Below are the code and all the weights of a small trained network. Each question names an input and a class and asks about switching units off, where a switched-off unit gives its printed mean instead of its output.

import numpy as np


def w(rows, s, z=0):
    codes = np.array(rows[::2]) - 128.0
    scale = np.full(codes.shape[1], s)
    scale[-1] = z or s
    return codes * scale


def f(y):
    return y / 2 * (1 + np.tanh(0.7978845608 * (y + 0.044715 * y**3)))


def log_softmax(a):
    a = a - a.max(-1, keepdims=True)
    return a - np.log(np.exp(a).sum(-1, keepdims=True))


def net(x, mask):
    res = np.array(x, float).reshape(1, 7) / 4 @ E
    y = f(res @ A[0][:, :-1].T + A[0][:, -1])
    res = res + np.where(mask, y, B[0][:, -1]) @ B[0][:, :-1]
    return log_softmax(res[-1] @ U[:, :-1].T + U[:, -1])


A, B = {}, {}
E = w([
[150,101,102,88,161,3,96,79,117,143],'x0',
[154,114,115,174,166,197,32,34,82,129],'x1',
[167,36,74,96,148,169,89,198,204,175],'x2',
[48,70,188,232,83,99,99,144,112,223],'x3',
[106,148,111,213,209,108,155,117,227,104],'x4',
[103,89,213,42,218,168,199,61,138,187],'x5',
[96,190,16,130,92,143,171,59,133,234],'x6',
],0.0052)
A[0] = w([
[145,106,95,176,160,203,47,42,87,124,147],'n0',
[121,144,91,148,83,100,118,179,122,97,97],'n1',
[110,163,74,130,116,149,128,91,132,174,53],'n2',
[144,132,86,173,82,111,92,148,120,90,1],'n3',
[97,101,202,78,183,152,180,95,132,167,47],'n4',
[105,157,102,97,87,93,197,164,156,170,114],'n5',
[97,123,151,94,106,80,195,201,152,113,164],'n6',
[105,123,142,170,137,123,122,129,136,148,163],'n7',
[99,111,158,174,113,112,114,138,123,173,38],'n8',
[149,95,172,128,134,114,122,159,132,83,145],'n9',
[102,111,155,175,116,110,111,135,122,172,55],'n10',
[119,129,101,211,217,108,138,109,191,102,213],'n11',
[172,196,68,67,171,161,136,120,140,45,75],'n12',
[143,166,68,143,106,151,143,74,131,190,50],'n13',
[107,167,161,141,84,250,163,183,134,128,161],'n14',
[102,98,156,172,114,123,113,140,123,168,22],'n15',
[100,215,188,152,108,100,164,76,62,86,21],'n16',
[134,134,83,173,85,102,95,148,124,83,53],'n17',
[153,96,141,56,47,150,91,127,38,148,79],'n18',
[101,104,158,173,114,101,111,131,123,176,57],'n19',
[156,48,71,109,139,171,114,177,160,169,120],'n20',
[150,94,186,136,136,123,106,144,133,74,76],'n21',
[141,106,109,80,148,2,98,100,112,157,215],'n22',
[149,102,195,135,144,118,98,141,131,67,116],'n23',
],0.01,0.0015)
B[0] = w([
[187,150,183,136,99,10,84,76,97,143,254],'n0',
[177,160,146,105,156,163,115,87,125,163,184],'n1',
[54,120,116,116,159,139,114,139,81,145,178],'n2',
[156,153,148,113,180,218,123,96,137,154,180],'n3',
[205,196,120,108,167,253,100,79,121,174,214],'n4',
[94,128,152,134,123,76,82,81,72,163,212],'n5',
[148,156,179,135,78,64,77,79,107,167,222],'n6',
[132,122,124,102,101,118,157,138,129,125,157],'n7',
[140,77,124,84,86,146,148,111,115,112,172],'n8',
[65,122,103,137,139,115,117,101,92,169,175],'n9',
[141,84,124,96,79,149,154,119,110,117,172],'n10',
[67,215,153,134,72,138,174,173,173,126,230],'n11',
[138,18,140,82,19,164,175,110,100,133,245],'n12',
[39,107,114,121,182,139,129,142,73,164,197],'n13',
[133,125,83,182,186,81,166,42,155,3,218],'n14',
[140,78,118,98,86,151,147,115,135,116,168],'n15',
[122,41,112,150,133,137,28,199,255,162,210],'n16',
[169,168,138,101,186,211,132,89,137,160,187],'n17',
[52,220,152,134,68,138,207,184,194,145,225],'n18',
[141,85,121,80,82,151,160,102,115,106,178],'n19',
[113,79,129,161,137,128,41,170,214,146,231],'n20',
[50,115,100,122,152,127,124,121,83,164,175],'n21',
[145,123,94,199,178,127,163,83,158,2,247],'n22',
[53,122,84,126,163,107,135,119,67,168,188],'n23',
],0.017,0.0058)
U = w([
[215,194,141,92,198,254,126,89,114,171,86],'0',
[153,12,123,54,31,155,211,126,89,109,101],'1',
[121,51,109,181,144,123,27,193,231,148,104],'2',
[157,170,218,152,103,22,94,90,60,146,255],'3',
[22,120,60,143,195,120,146,143,22,165,90],'4',
[77,243,169,152,73,133,244,184,188,121,131],'5',
[143,122,61,208,185,99,196,78,142,9,145],'6',
[205,151,120,135,163,96,156,222,93,98,114],'7',
],0.0066,0.0035)

Each question gives the input, the list of numbers given to net, and the class t.
The units are the neurons (one row each of A and B). Each row of codes is followed by its name. A weight is (code - 128) times the scale printed after its matrix; where a second scale follows, it is the last column's (A, B and U).
mask holds one flag per neuron, in row order. A switched-off neuron (its flag False) gives its mean, the last column of its row in B, instead of its output. The means were averaged over made-up inputs and are rounded, as every weight is.
A unit's drop is (log p(t) with every unit on - log p(t) with that unit switched off) / (log p(t) with every unit on - log p(t) with every unit switched off).
The circuit of an input: a set's keep is (log p(t) with only the set's units on - log p(t) with every unit switched off) / (log p(t) with every unit on - log p(t) with every unit switched off). Starting from the 12 units with the biggest drops (on a tie, the unit counted first), units are removed one at a time, each time the one whose removal leaves the highest keep (on an exact tie, the one counted first), for as long as the keep stays at least 0.8.
units of the circuit, in order: the units of the circuit, biggest drop first
most important unit: the unit with the biggest drop
k most important neurons: the k neurons with the biggest drops, biggest first
drop when u is switched off: that unit's drop, to one decimal
input [-3,-3,-6,6,7,-5,-8], class 4: most important unit	n23
input [-3,-5,2,-2,7,8,-5], class 0: 2 most important neurons	[n4 n18]
input [-1,4,-7,-1,0,8,-2], class 0: 2 most important neurons	[n4 n20]
input [2,4,6,4,8,4,4], class 5: 2 most important neurons	[n11 n16]
input [-6,-1,0,2,3,-2,-4], class 6: 2 most important neurons	[n14 n18]
input [6,0,5,2,-5,0,2], class 6: 3 most important neurons	[n22 n16 n11]
input [-2,7,6,8,-6,3,6], class 1: 2 most important neurons	[n19 n15]
input [7,0,-4,7,8,0,-7], class 5: 2 most important neurons	[n11 n12]
input [-6,2,0,5,-7,2,-6], class 5: 2 most important neurons	[n18 n22]
input [3,5,6,-3,3,3,2], class 2: 3 most important neurons	[n20 n6 n5]
input [3,-7,-6,1,-5,-7,3], class 0: 3 most important neurons	[n17 n1 n3]
input [1,8,5,-1,5,-6,-3], class 3: 2 most important neurons	[n0 n4]
input [7,-3,0,-7,-2,1,3], class 1: 2 most important neurons	[n12 n14]
input [-6,-8,2,-5,2,-6,-7], class 3: units of the circuit, in order	[n6]
input [-2,-7,-4,-1,-5,7,-4], class 0: 2 most important neurons	[n4 n0]
input [2,-1,-1,1,-7,2,8], class 4: 2 most important neurons	[n13 n2]
input [1,-3,-8,-8,-6,-5,-3], class 1: 2 most important neurons	[n12 n20]
input [5,-4,-2,-1,6,4,0], class 5: drop when n0 is switched off	0.5
input [5,-4,0,1,6,7,-2], class 0: drop when n1 is switched off	0.0
input [1,0,-2,3,3,5,6], class 4: drop when n0 is switched off	0.1
input [-5,3,4,-2,-8,3,-4], class 5: drop when n18 is switched off	1.3
input [-7,3,5,8,-5,3,3], class 1: most important unit	n22
